Below is a small trained network, with its code and all its weights. Each question gives an input and a target symbol and asks what happens when units are switched off, that is, made to give their printed mean instead of their output.

import numpy as np


def w(rows, s, z=0):
    codes = np.array(rows[::2]) - 128.0
    scale = np.full(codes.shape[1], s)
    scale[-1] = z or s
    return codes * scale


def norm(h):
    return h / np.sqrt((h * h).mean(-1, keepdims=True) + 1e-5)


def f(y):
    return np.maximum(y, 0)


def softmax(a):
    e = np.exp(a - a.max(-1, keepdims=True))
    return e / e.sum(-1, keepdims=True)


def log_softmax(a):
    a = a - a.max(-1, keepdims=True)
    return a - np.log(np.exp(a).sum(-1, keepdims=True))


def net(x, mask):
    ids = ['ΛΞΩαεηθμτ'.index(c) for c in x.split()]
    T = len(ids)
    res = E[ids] + P[:T]
    u = 0
    for l in range(2):
        r = norm(res)
        for j in range(2):
            rows = slice(2 * j, 2 * j + 2)
            q, k, v = (r @ M[l][rows].T for M in (Q, K, V))
            z = softmax(np.where(np.tri(T) > 0, q @ k.T / 2**0.5, -1e9)) @ v
            o = O[l][rows]
            res = res + np.where(mask[u + j], z, o[:, -1]) @ o[:, :-1]
        u += 2
        y = f(norm(res) @ A[l][:, :-1].T + A[l][:, -1])
        res = res + np.where(mask[u : u + 4], y, B[l][:, -1]) @ B[l][:, :-1]
        u += 4
    return log_softmax(norm(res)[-1] @ U[:, :-1].T + U[:, -1])


Q, K, V, O, A, B = {}, {}, {}, {}, {}, {}
E = w([
[176,84,147,115,156],'Λ',
[183,89,145,105,155],'Ξ',
[43,137,80,64,201],'Ω',
[199,55,48,252,125],'α',
[181,224,127,113,103],'ε',
[182,92,141,103,158],'η',
[51,60,128,179,132],'θ',
[179,81,147,115,153],'μ',
[186,86,142,105,150],'τ',
],0.019)
P = w([
[88,109,177,52,7],'0',
[119,86,179,74,139],'1',
[119,103,154,91,166],'2',
[124,101,126,92,171],'3',
[130,103,101,90,171],'4',
[129,88,76,80,161],'5',
],0.014)
Q[0] = w([
[128,127,221,161,221],'L0H0',
[57,114,132,14,255],'L0H0',
[228,70,95,31,184],'L0H1',
[88,148,60,94,197],'L0H1',
],0.0074)
K[0] = w([
[96,80,100,80,135],'L0H0',
[148,118,3,186,212],'L0H0',
[155,137,68,34,152],'L0H1',
[87,125,84,88,117],'L0H1',
],0.011)
V[0] = w([
[184,125,95,199,12],'L0H0',
[154,199,136,86,118],'L0H0',
[1,173,84,142,200],'L0H1',
[148,72,122,232,145],'L0H1',
],0.0089)
O[0] = w([
[114,116,122,188,124,61],'L0H0',
[99,181,114,137,171,40],'L0H0',
[133,161,7,79,122,2],'L0H1',
[168,109,136,91,162,62],'L0H1',
],0.014,0.0042)
A[0] = w([
[104,253,98,208,108,161],'L0N0',
[25,252,123,227,143,14],'L0N1',
[30,97,161,187,193,2],'L0N2',
[109,118,98,17,89,86],'L0N3',
],0.0082,0.0043)
B[0] = w([
[124,9,148,127,146,192],'L0N0',
[126,79,117,165,176,162],'L0N1',
[162,182,163,137,102,157],'L0N2',
[143,154,193,172,184,254],'L0N3',
],0.015,0.0028)
Q[1] = w([
[152,117,70,137,127],'L1H0',
[125,172,133,144,114],'L1H0',
[125,94,70,128,251],'L1H1',
[117,137,126,204,50],'L1H1',
],0.017)
K[1] = w([
[148,165,79,122,113],'L1H0',
[194,115,98,151,59],'L1H0',
[6,173,144,30,189],'L1H1',
[210,79,71,148,123],'L1H1',
],0.016)
V[1] = w([
[175,188,45,139,246],'L1H0',
[249,79,81,246,118],'L1H0',
[135,199,255,171,70],'L1H1',
[88,71,223,204,79],'L1H1',
],0.0094)
O[1] = w([
[245,28,83,71,91,2],'L1H0',
[91,174,184,11,168,101],'L1H0',
[255,77,122,36,131,158],'L1H1',
[203,126,59,59,81,238],'L1H1',
],0.0089,0.0082)
A[1] = w([
[82,101,43,112,179,242],'L1N0',
[96,142,140,107,30,2],'L1N1',
[151,143,216,122,5,215],'L1N2',
[158,118,111,220,152,21],'L1N3',
],0.017,0.0029)
B[1] = w([
[255,106,232,64,199,184],'L1N0',
[229,176,191,84,149,150],'L1N1',
[90,166,25,21,82,253],'L1N2',
[58,206,77,8,82,181],'L1N3',
],0.0094,0.012)
U = w([
[155,136,151,150,112,35],'Λ',
[150,146,142,146,113,25],'Ξ',
[114,80,67,186,83,181],'Ω',
[45,149,163,124,210,137],'α',
[137,145,75,36,85,193],'ε',
[250,59,168,115,190,152],'η',
[156,138,142,142,119,46],'θ',
[147,137,140,135,120,3],'μ',
[154,147,136,144,120,36],'τ',
],0.013,0.0058)

Each question gives the input, a string of symbols that net reads in full, and the target symbol t.
The units are the heads (2 rows each of Q, K, V and O) and the neurons (one row each of A and B). Each row of codes is followed by its name. A weight is (code - 128) times the scale printed after its matrix; where a second scale follows, it is the last column's (O, A, B and U).
mask holds one flag per unit, layer by layer, with each layer's heads first. A switched-off unit (its flag False) gives its mean, the last column of its rows in O or B, instead of its output. The means were averaged over made-up inputs and are rounded, as every weight is.
A unit's drop is (log p(t) with every unit on - log p(t) with that unit switched off) / (log p(t) with every unit on - log p(t) with every unit switched off).
The circuit of an input: a set's keep is (log p(t) with only the set's units on - log p(t) with every unit switched off) / (log p(t) with every unit on - log p(t) with every unit switched off). Starting from all 12 units, units are removed one at a time, each time the one whose removal leaves the highest keep (on an exact tie, the one counted first), for as long as the keep stays at least 0.8.
circuit, biggest first: the units of the circuit, biggest drop first
most important unit: the unit with the biggest drop
top k neurons: the k neurons with the biggest drops, biggest first
top k neurons in layer l: the k neurons of layer l with the biggest drops, biggest first
which heads matter: for each layer, one digit per head in row order, 1 if its drop is at least 0.15 and else 0, layers parted by /
input α Ξ Ω α Λ, target Ω: circuit, biggest first => (L1H0 L1H1 L0H1)
input ε μ μ Λ ε, target η: circuit, biggest first => (L0H0 L1N2 L0N0)
input θ Ω Λ, target α: which heads matter => 01 / 01
input μ Ω Ξ Ξ, target α: circuit, biggest first => (L1H1 L0H1)
input θ Ξ Ω η Λ Ω, target η: top neuron => (L1N0)
input Ω Ξ Λ θ α θ, target Ω: circuit, biggest first => (L1H0 L0H0)
input θ ε Λ α, target ε: which heads matter => 00 / 01
input Ω η ε α Ω, target η: top 3 neurons => (L1N0 L1N2 L0N3)
input Ξ Ω τ η τ, target α: which heads matter => 11 / 01
input μ α Ω Λ α ε, target Ω: top 2 neurons in layer 0 => (L0N0 L0N3)
input μ α θ Ξ α α, target η: which heads matter => 00 / 10
input τ Ω Λ Λ θ θ, target α: top 4 neurons => (L1N3 L1N2 L1N0 L0N0)
input Λ μ η Λ Ω θ, target α: which heads matter => 01 / 01
input η θ Ω, target α: which heads matter => 00 / 01
input α Ξ ε Ξ μ α, target η: most important unit => L1H0
input Λ θ α α Ω ε, target α: top 2 neurons => (L0N0 L1N2)
input θ θ α, target ε: which heads matter => 10 / 10
input Ω θ Λ τ α, target Ω: top 2 neurons => (L1N2 L1N3)
input μ Ω μ ε, target α: which heads matter => 11 / 01
input Λ Λ Ξ Ω τ η, target α: most important unit => L1H1
